Here is a tiny trained network, its code and every weight. The questions are about switching its units off for an input and a class, where a switched-off unit gives its printed mean instead of its output.

import numpy as np


def w(rows, s, z=0):
    codes = np.array(rows[::2]) - 128.0
    scale = np.full(codes.shape[1], s)
    scale[-1] = z or s
    return codes * scale


def f(y):
    return y / 2 * (1 + np.tanh(0.7978845608 * (y + 0.044715 * y**3)))


def log_softmax(a):
    a = a - a.max(-1, keepdims=True)
    return a - np.log(np.exp(a).sum(-1, keepdims=True))


def net(x, mask):
    res = np.array(x, float).reshape(1, 6) / 4 @ E
    y = f(res @ A[0][:, :-1].T + A[0][:, -1])
    res = res + np.where(mask, y, B[0][:, -1]) @ B[0][:, :-1]
    return log_softmax(res[-1] @ U[:, :-1].T + U[:, -1])


A, B = {}, {}
E = w([
[122,87,175,2],'x0',
[251,194,155,138],'x1',
[127,136,118,145],'x2',
[128,129,126,131],'x3',
[173,37,21,87],'x4',
[81,189,22,45],'x5',
],0.0086)
A[0] = w([
[174,53,82,176,53],'neuron 1',
[146,80,141,173,174],'neuron 2',
[209,180,139,104,81],'neuron 3',
[167,88,54,132,156],'neuron 4',
[79,135,144,75,84],'neuron 5',
[101,165,168,110,56],'neuron 6',
[135,127,125,175,140],'neuron 7',
[181,61,94,96,76],'neuron 8',
[105,168,166,124,34],'neuron 9',
[17,72,132,151,31],'neuron 10',
[113,154,120,162,193],'neuron 11',
[102,183,178,122,34],'neuron 12',
[154,58,230,94,119],'neuron 13',
[173,71,94,130,6],'neuron 14',
[148,85,147,249,133],'neuron 15',
[104,203,90,89,191],'neuron 16',
],0.013,0.0023)
B[0] = w([
[115,139,168,98,212],'neuron 1',
[118,183,60,44,193],'neuron 2',
[175,31,9,254,211],'neuron 3',
[45,118,227,101,209],'neuron 4',
[185,142,118,178,176],'neuron 5',
[94,117,145,155,160],'neuron 6',
[118,142,153,90,165],'neuron 7',
[69,77,214,161,207],'neuron 8',
[42,113,138,175,157],'neuron 9',
[196,35,52,172,223],'neuron 10',
[123,139,169,64,161],'neuron 11',
[74,87,201,165,176],'neuron 12',
[145,168,90,37,249],'neuron 13',
[42,135,154,198,181],'neuron 14',
[135,177,89,91,254],'neuron 15',
[127,200,126,80,193],'neuron 16',
],0.0072,0.0092)
U = w([
[73,132,248,171,102],'0',
[186,69,75,192,81],'1',
[135,161,147,89,254],'2',
[125,186,121,47,57],'3',
],0.015,0.0066)

Each question gives the input, the list of numbers given to net, and the class t.
The units are the neurons (one row each of A and B). Each row of codes is followed by its name. A weight is (code - 128) times the scale printed after its matrix; where a second scale follows, it is the last column's (A, B and U).
mask holds one flag per neuron, in row order. A switched-off neuron (its flag False) gives its mean, the last column of its row in B, instead of its output. The means were averaged over made-up inputs and are rounded, as every weight is.
A unit's drop is (log p(t) with every unit on - log p(t) with that unit switched off) / (log p(t) with every unit on - log p(t) with every unit switched off).
The circuit of an input: a set's keep is (log p(t) with only the set's units on - log p(t) with every unit switched off) / (log p(t) with every unit on - log p(t) with every unit switched off). Starting from the 12 units with the biggest drops (on a tie, the unit counted first), units are removed one at a time, each time the one whose removal leaves the highest keep (on an exact tie, the one counted first), for as long as the keep stays at least 0.8.
units of the circuit, in order: the units of the circuit, biggest drop first
most important unit: the unit with the biggest drop
k most important neurons: the k neurons with the biggest drops, biggest first
input [0,-8,3,-1,1,-6], class 1: units of the circuit, in order	neuron 10
input [7,7,2,-6,8,4], class 0: units of the circuit, in order	neuron 8; neuron 4
input [7,8,1,-1,-7,5], class 1: 2 most important neurons	neuron 3; neuron 4
input [-6,4,6,0,2,-7], class 3: units of the circuit, in order	neuron 15; neuron 2
input [2,-4,6,-3,-2,-3], class 1: units of the circuit, in order	neuron 10; neuron 4
input [2,-5,-3,-8,-3,-8], class 3: units of the circuit, in order	neuron 13; neuron 2
input [-2,-1,-4,8,-6,-8], class 3: 3 most important neurons	neuron 15; neuron 13; neuron 2
input [7,-5,-4,-6,0,-7], class 2: 2 most important neurons	neuron 13; neuron 3
input [2,5,7,2,-6,6], class 0: units of the circuit, in order	neuron 12; neuron 13
input [-8,-1,-8,6,-7,-6], class 2: 2 most important neurons	neuron 15; neuron 2
input [1,-2,-1,4,6,-8], class 3: units of the circuit, in order	neuron 2; neuron 13
input [8,-3,1,-5,-6,-6], class 2: 2 most important neurons	neuron 13; neuron 8
input [-8,-2,5,-7,6,-2], class 2: 3 most important neurons	neuron 15; neuron 2; neuron 12
input [-6,0,-1,4,-1,-2], class 2: most important unit	neuron 13
input [-4,6,-1,5,-1,-8], class 3: 3 most important neurons	neuron 15; neuron 2; neuron 10
input [-6,8,3,-1,-8,7], class 0: 4 most important neurons	neuron 12; neuron 10; neuron 9; neuron 13
input [-8,-1,-1,-2,6,-8], class 2: units of the circuit, in order	neuron 15; neuron 2
input [3,5,5,8,1,5], class 1: 2 most important neurons	neuron 3; neuron 13
input [1,2,-3,-8,8,6], class 0: 2 most important neurons	neuron 8; neuron 4
input [2,7,-6,0,-6,6], class 1: most important unit	neuron 3
